Each row is followed by its class number.
[ 18   3   0  -8 -20   8   2 -48   0   0 -24 -13   9 -12  -2 -16 -19 -10
  17   3   7  -5  26  21   6  22  20  10 -12  25  -6  17 -11  -1   5  10
 -19] => 2
[  4  25   7  11  16  16  23 -26   3  15   6  -2  18 -14 -14   6 -14 -16
 -12   3  -3   4  57   2  32  25  16   4 -15  22  24  15  -4 -13 -14   5
 -14] => 8
[ 32  -6  13 -20  52  -2 -18 -15   0   9  -5  15  20   1 -28 -11 -25 -20
  11 -13 -13 -13  18  -4  26   6 -55 -14  13 -11 -38  11   6  -1   0 -21
  33] => 1
[ -4   7   9  -3 -13  -1  -1  23   0  -5  10 -14 -19 -32  54   4  30 -33
  -7 -11  -5  34  -1  14   3  14   3  24 -14  -2  18  -2 -14   5  -7  -3
  -7] => 3
[ -2  33  15  -9  -3  -6 -12  16  12   3   1   5 -15 -38  -2  11  16  -5
  -7 -11   1  21  12  24 -18  -4  -9  -7  11   9  13   3 -11  -4 -14 -12
   3] => 8
[ -5  -1   6 -12 -10   0 -15 -10 -14  -2   8 -15   8 -24 -38 -18   8  16
  -7  -3   4  -2   0   7   1  -3  -5 -15  30  -4   0  -5  21 -16 -10 -11
  32] => 8
[ -3   1  -4   0 -21   5   1  -4 -16  -2  -3  -8  15 -11 -27 -11  11  21
 -15  10  -4   8  -1  17 -10 -10  10 -16  18   6  21  -4   4 -14  -6   1
   3] => 8
[  3  -3 -36  10  -4  26 -29 -69   9  20 -37   6  -1  13  -7 -43  25  41
  21 -31  24 -36   8 -15  16 -40 -15 -11 -27   2   4 -17  -1  22  16 -86
  -6] => 7
[ 11  83  -1   1  59  -6  22 -63 -13  12   3  69  37  24 -77  -5 -28  14
   2  -5  -7  -6   5 -13  18 -37 -30  12 -22 -18 -26 -20  59   5  24 -33
  38] => 5
[-16   0  14   2 -12  -5 -11  -6 -12 -15  -5   5  -8 -19  22   4  -2 -28
 -20  -1  -8  25 -10  15 -21   4 -20  25   8 -12  -2  -7  -6  10   9 -15
 -18] => 3
[  6  43   0   6  14  16  10 -28 -11  14 -11  -1  20  37  31  19  14  -4
  -7 -17 -24 -11  14 -23   3  -9  -9 -11 -11   2  22  11  29  21   5  10
  10] => 5
[-12  -4  13 -10  10  16 -31 -22   5  -5 -11  40 -31  17  47 -15 -29 -34
  13 -33 -11  14  57   2   1  64   8  17 -46   5 -22  -6  65  10  21  25
 -23] => 2
[ 27  -6   2  -2  39  14  27 -13  -8  -1 -19   6  13   4 -23 -43 -25   6
   1  -7   3  18  18  10   7 -25 -21  13  51   0 -24 -13  -7  -4   4   9
   8] => 11
[-27  16  37 -17  -2  -7 -50 -25   8  -6 -37   3  11  27 -22  12 -25   1
 -10 -15 -17 -17   6 -11 -25  32 -44   0 -22 -23 -26   4  25  35   6 -24
  27] => 2
[ -4  -2   3 -12  -7  -2 -16  13  -9  -7  10   6 -27 -26  32  12   4 -24
  12  -7  -6  23  -2   6 -25   9  -2  12 -11  11  -8   0  -6  -2 -15  -2
 -19] => 2
[ -3   8  16   2   9  11   9  34  -5  -8  13  -5  -8 -23  33   2   1 -38
 -14  -7   0  32   9  15   2  17  -9   8   5   0  18   0 -14   5  -2  -3
 -13] => 11
[-14   0 -12   4   9   1   6  -8 -34 -13  12   6 -13  -4  -5  24 -10 -41
  -3   0  -2 -14  24 -13  10   7   7 -22 -16  11  -3   7  19   5  13 -11
  -4] => 2
[-28  -4 -12 -10   7  24 -10 -22 -44 -25  -9   2 -30   3  -7 -15   4  10
  -4   4  -8  12  38  -5  -3  -3   6 -17   4  12   1   5  21   9  26   8
  21] => 7
[  2 -15 -14   2 -11   0  15  14 -10  -1  -1  -1  -1  -7  -7 -10  16   4
 -10   6   1   6  -1   1   9  -2   3 -18   9  -6  -9  -5  10 -11   3   2
   3] => 11
[ 25  10  13 -10   1  21   4 -25  20  28  -6 -17   4  11  10 -32 -46 -11
   7 -19 -14  -2  46   3   6  27  36  -1  -8   9  -8  12 -23 -24   0 -10
  -1] => 3
[-20 -27 -15  -4   1  30  31 -10  -5  26  37  -8  -5  21  11 -38 -31   9
  13 -19  11  -1  11 -19   8   2  44   4   7   5  18 -33 -14 -29  15  -6
  -8] => 0
[  6  16   8  -1   2   8  27   1   0 -12   8 -19  -4  -6 -24  -1 -28 -20
  -2   5  -5  17  31  20   0  24  31   3   0  16   3  10 -22 -16   5  25
  -3] => 0
[-11 -20   6 -19 -12  -4   5  17  24   8   6  42  13  13  23  24 -17   0
  15 -30  -9   9   5  -9 -27   1   3  15  18   5   0 -28   2   8  38  24
  -3] => 6
[-23 -18 -40  22 -67   6  24 -54  10 -16 -16  36 -24  42  16  17  24  22
  15 -20   5 -22  -8 -24 -21  11  49 -12 -38  -4 -15 -15   6   4  25  -5
 -34] => 2
[ 13   0  -7  -4  -4  15   6 -19   5  20 -10 -19  12   1  -1 -40 -19  -1
   8 -12   8 -10  27   3  29  29  42  15   1  21   7  -3 -12 -18  12   6
  -9] => 10
[-19  -6   7 -14  13  34 -26 -12 -21 -25   5  23  17  10  10  -7 -14 -22
 -11  15   7  11   3   6  28  17 -19  13 -24 -10   0 -14  15  25  23 -23
 -11] => 1
[-10  12   4 -20  24  13  28   7  30  33  24  47 -15  28  46   2 -22 -10
   9 -26  -7  14  31 -25  -5   9   7 -11   6  -5 -31 -14   7 -19  13  19
 -11] => 11
[-22  24  -2  -7  14  20  16 -47 -24 -20   1   8 -36   8  36  12  19 -19
 -10   4  -4   8  27  -9  -4   1  -8  -6  18   1  -8  20  36  -1   9  24
 -15] => 7
[ 10 -17  -7 -10  17 -16 -20 -25 -11   0 -28  -5  17   1 -36 -40 -10 -12
  11 -10  -2 -13   2  -3  17  -6 -26  10  21   1 -37 -12   3  15  12   3
  25] => 4
[-19 -18   6 -11 -25 -23 -24  12  14   3  20   2 -42 -33  62  65  -2 -31
   9 -22  -8 -16  11 -18 -34  16 -33 -10  11  17 -14   6   1  -6  -5  -5
  -6] => 2
[ -5   4   8  -8  -5   0 -15   1 -15  -1   3   9 -14 -26  25  -3  -3 -23
  -9  -5  -9  30   1  21 -14  -4 -14  11  -6   2   7  -8 -16   0  13 -33
 -12] => 3
[  0 114  17  -7  16 -27  -1 -58 -14  19  -4  42 -11 -36 -35   6 -23   3
  -7  -3 -30  -8  11  16 -16  -9 -41   2 -23   4 -15   4  31  -6  22  -4
  14] => 7
[-21  12  -5 -27  23  23 -17 -36 -44 -11 -22  19 -14   7 -12 -38  -2  -4
   4  -3 -21  19  23  -2 -12 -11   0  -4   4  -2 -14  -8  22   6  29  -6
  15] => 7
[ -9 -29  -2  -9  17  -2   4  27 -19   5  23   1  27  16   5   8   3 -41
   4  -1 -12   6  -8 -17   2  10  -5  -6  -7 -14   6  -6  22  -3  -3  -9
   9] => 2
[  3  24 -34  -7  -4 -12  30  -7   9   0  40  12   3 -44  18  19  40 -50
  29  18   6  -8 -21 -15  53   1  19   0 -43   4  -8  15 -46 -15  -5  -7
 -48] => 7
[ -9   5  -1  -8 -13  17  -4 -23 -26 -16 -14   8  -7   6  -4   5  -7  14
  -8   5   0   5   5   4  -8 -11   7   1   2  15   6   2   1  20  21  14
 -26] => 6
[ 26  45   8   5  30  22   8 -13  11  -2 -13 -10 -11   9 -25 -16 -37 -21
   2 -13   1  -3  50   5  18  26  40   7 -17   9  15  17  21 -16  -8 -20
  13] => 5
[ 16  34   9   6  -4   5   6 -28   2 -10  -6  -4 -23  10  -7 -21 -19 -15
  10 -29  -7   6  30  14  -9  28  29   4  -3  17  -4   7  -1  -6   6   4
  21] => 4
[  5 -26   1  11  26 -14 -16   7  27  24   3   3  18  32 -19 -12 -12 -34
  10 -22  -1 -19  39 -24  20  63  25 -17 -20  -3 -21  37   7  -3   0   5
 -16] => 10
[  2   9   7  -8  -2   0  -7  18 -19  -1  17  -3  -2 -21  12   0  27 -25
  -2 -11  -1  12 -13  13 -12   4  -3  -8   9  -6  21   2  14   1   1 -18
  24] => 1
[-33 -47  -6   1 -17  21  22  -2 -18  -2  22 -11   6   5  45  17   8 -29
   5 -11  15  13  26 -16 -12  11  33  17  19  19  38 -14  18   4  15   6
   6] => 2
[  6 -14 -13  -8 -25  -5  -6   2 -18   3   5 -10  -1 -12 -26   2  14  18
   1   1   1 -12 -23  -9  -4 -12  13 -15   2  -2   1   1   7 -10  -8 -12
  -2] => 6
[ -3   6 -14  -7 -12  11  20 -34 -20   4  15  -5 -23   4  15   8  19  19
   8  -2  12 -15   1 -22  23 -12  19 -11  -5  18   9  17  -3  -1   1  13
 -26] => 6
[ 11 -30   1  -9  26   0 -27 -23 -12  -1 -15  -8 -17  -3  -4 -46 -11  -3
  13 -27  10  -6   0   5  17  10 -29   5  31   4 -15   1 -22  -5  12 -29
  -6] => 10
[ -3   5   7   1  -1  -2 -13  19   4  -1  10 -12 -15 -15  11 -11  -1 -26
  -4 -12  18  16   1  16 -13   7   1   9  11   8   5  -3  -9   8  -8  -4
   1] => 4
[ 16  29   7 -15  15  -4  11   7  15  32 -12 -11  -2  -4 -27 -18  -1 -10
  17   7  -1   6  30   8  17   2  33  10 -12   1   8   5  -8 -28   4  10
  14] => 9
[ 13   6 -13   0 -10  -5  12   6 -16  -1  -9   5  -8  -4   1 -16  20  10
  -2  -8 -11   8  -2  10  -6 -14   0 -18  14   2  -4  -7  16  -9  14   8
  10] => 11
[-35 -18 -12   0 -16  15 -12 -37 -15   0 -12   9 -12   9  25  14  42  26
   9  34  15  21  34 -12  18  -6   6  23 -34  24  10  12  -3  21  19  34
 -32] => 9
[  5  -8 -11  21  16  11  15  -7   9 -13  27  27   6  76 -20 -26 -55 -26
  16 -12  -5  -9  22 -15 -10  33  61  -4  -5   2 -11  -5  34 -26  19   7
 -17] => 4
[-11   2  15 -19 -12  -6 -26  13 -25 -27  46 -15 -33 -17 -12 -39 -18 -10
  13  -1   5  15 -40  29  -4  30   3 -18  -9 -13  -5   6 -18 -18   9  -7
 -11] => 0
[ 12 -11   8 -28  28  15 -13 -46 -12   5 -27 -10 -22  21  10 -25 -27  20
  21  -9  -6  -8  29  -7  19   1 -36  -4   1  16 -23  11  -8  -4  -4  -7
  10] => 2
[-27  -2  15   8  -3   6 -11   9 -11  -2   9  11 -27 -10  44   3   0 -14
 -13 -15  -5  41  17  12 -22  11  -7  16 -16   8  23   2 -31  22  12 -10
 -19] => 3
[-36 -79   8 -27 -24  19 -37  27  -1   7  20  12  30  19  -3  -6 -28 -22
 -14   5 -10  29  17  -7 -30  38  22 -27  -4 -26 -27  -7  -4  -7  19 -23
  13] => 3
[  0  34  16  -6  56 -26   0  14  31   0  23  24 -29  15  -3   4 -26 -21
  20   2  11   0 -14  -6  27  17 -23  20 -23 -10  15  21  -9 -19 -10 -35
 -25] => 5
[  3  11   9   8  10  -4  -6   3   2 -10 -14 -21 -32 -15   7  -9   1 -39
  -7 -24  10  10   9  12 -14   6  -6  15  21   5   4   0 -11   9 -13 -16
   6] => 4
[ 17  44  20  -6  39   7  21 -13   9   5   6   0  -8   2 -25 -13 -37 -34
   0  -8  -4  17  35  23  10  24   8   2 -14   3  -6  14  -6 -17   1   3
  -8] => 0
[ 15 -21   4 -14  19  15  -6 -38  -7 -23 -26  18 -11   3 -14 -16 -22  -5
   4  -3   7   1  28  17  11   9 -24  -2  28   3 -28   6   2   2  22  -5
  10] => 1
[ -5 -18  -4  11 -11  31 -19 -32 -25 -10 -14  -5 -11  11  18   1  -7   6
 -20   2  -7 -11  37  -7   3  27  -3 -14  -7   9  -3  12  29  12   1  12
  -5] => 1
[-12   8  12 -16  15  10  -9   1   7   0  -4   5 -31 -14  50  11  -1 -12
   5 -16   2  22  17   3   5  10 -21  25  -1  12  28  -2  -6   4   4 -13
   1] => 5
[  8   7   2   0   9   8  11   8  -4 -13  -7   5 -28 -12  29  -6  13 -18
  -4 -19  -4  18  10   9  11   6 -18  -4   7  -2  -3  -4  -7   3   7  -5
  -4] => 11
[ -5  -9  -7   2 -17   3   1  16 -15  -2   7   4  10  -5 -15 -10  -6  18
  -9   7  -5   9   5   5  -6  -2   4 -16   3   6  -3  -9   4  -4  13   2
  10] => 11
[  4 -20 -24  27  21  12  10  43  -6  -3  17  -7  -8  11   2 -15 -12 -16
 -20  14  16  -7  -8   8  12  -6  -4 -32   3 -14  25   5   0 -10  -8  -6
 -47] => 7
[ 11   4  -6   3 -14   4  -5   2 -21 -10  12  -9  -2 -13 -12 -18   3   3
   0 -15   0   7   3  15  -5  16  24  -6  13  14  -1  -1   3 -13  11   1
  14] => 10
[ -1  41  21 -16   0  17 -45 -28   0  10 -14 -35   4  11   0 -17 -16  23
   1 -25 -13 -21  18 -11 -16  -5 -20 -12  -1   5 -29   4   9  32  -4   9
  21] => 0
[ 22 -10   2   2  34 -14 -23 -21 -22  -7 -34  -1   8  10 -41 -42 -30 -16
   1  -3 -21  -6  20   7  17  -2 -24  -2   4  -5 -30  13   3   9  18  -9
   1] => 3
[ 16  24  10  -3  16  -3   8 -32  10  22 -27   3  -3  18  -2 -19 -30  -9
   4 -10 -27   4  53   2   7  21  18  10 -18  14  -9  18  -5 -11  12  11
  -1] => 3
[-10  -9  -5   2   1  10   2 -25 -43  14   6   4  13  -2  -4 -15 -20  -1
 -15   4 -17  15  23  -5 -25 -25   7   5  23  11   0 -12  16  -6  19  -6
   8] => 3
[  3  13 -14   9  -9  -1  12  -8  -4   0   4   0  -6  11 -14 -15  -9  14
   1  -5   2  -3   1  -3   0  -6  16   8   1  15  -3 -18   1  -6   1   9
  13] => 4
[-11   6  11   0   7  14   6  13  -9  -8  10  12 -31 -10  30  -4 -10   0
  -9  -7   0  34  23  12  -9  10 -10   5   5  12   9  -3 -11   2   6   2
 -10] => 11
[ 15 -24  16  -1  38   8 -25 -30 -12  -1  -3 -20  -1 -17 -29 -37 -28 -16
   4 -30  19  -9  29   6  35  30 -34   1  25   5 -13  14 -16  -1   6 -45
  22] => 10
[ 10 -12   8 -23  28  -7 -29 -25 -21   2 -20 -18  -2  -3 -23 -38  -1  -9
  17 -16 -17   7   6   9   0  -3 -35  -1  13   0 -17   6   1   2   9 -16
  18] => 0
[  6   5 -10  -3 -12  17  10  -4 -18  -2  -3   1  -7   5  13 -21   7  19
  -4  -9  -9   7   6   1   1  -8   5 -16   9   3  -9 -12   9  -4  11   9
   8] => 11
[-24  36  13 -11 -11   0   2  13  -3   6   6  18 -22 -28  44  29   5 -22
  -1 -14   4  32   4  17 -44 -10  -3  16  -7  19  21 -11 -20  23   9   0
 -14] => 2
[  4  13  12 -17  34  16  -9 -22 -12  -4  -3 -20  -6  12   5 -26 -27 -15
   2   1   0  -2   7   7  13  -5 -26   0  17   2 -14   5  -5   4   6   9
 -22] => 0
[ 27 -30   6 -16  14 -24 -24   8  20  20  -1  -9  36   9 -23 -34 -16 -12
  27 -12  -7  -7   9   7  12   6  -4  -6   7  -4 -12  11   0 -13  17 -24
  26] => 3
[ 17  13  -4  -2  11  -6   4 -26  -8  16  -2 -16 -10 -19  -3 -38 -13  -2
  20 -16   8  -9  32  11  37  24  23  15   2  38  15  13 -18 -15  19   7
  -5] => 10
[ -4  28  24  -7   3 -12 -10  17  -4   8  -4   1  -4 -32  14  11  18 -28
   9   1 -13  35   8  16 -24  -5  -6  37   3   5  15   0 -17   7   8  24
   1] => 9
[ -7  22  10  -5  14  -1   2 -23   8  -8   3   1 -13   3  -1  -1   4 -16
   5  -2 -10  -1   2 -13  -4  20 -10   6   2 -18 -17  21   7 -10 -15   1
  -5] => 7
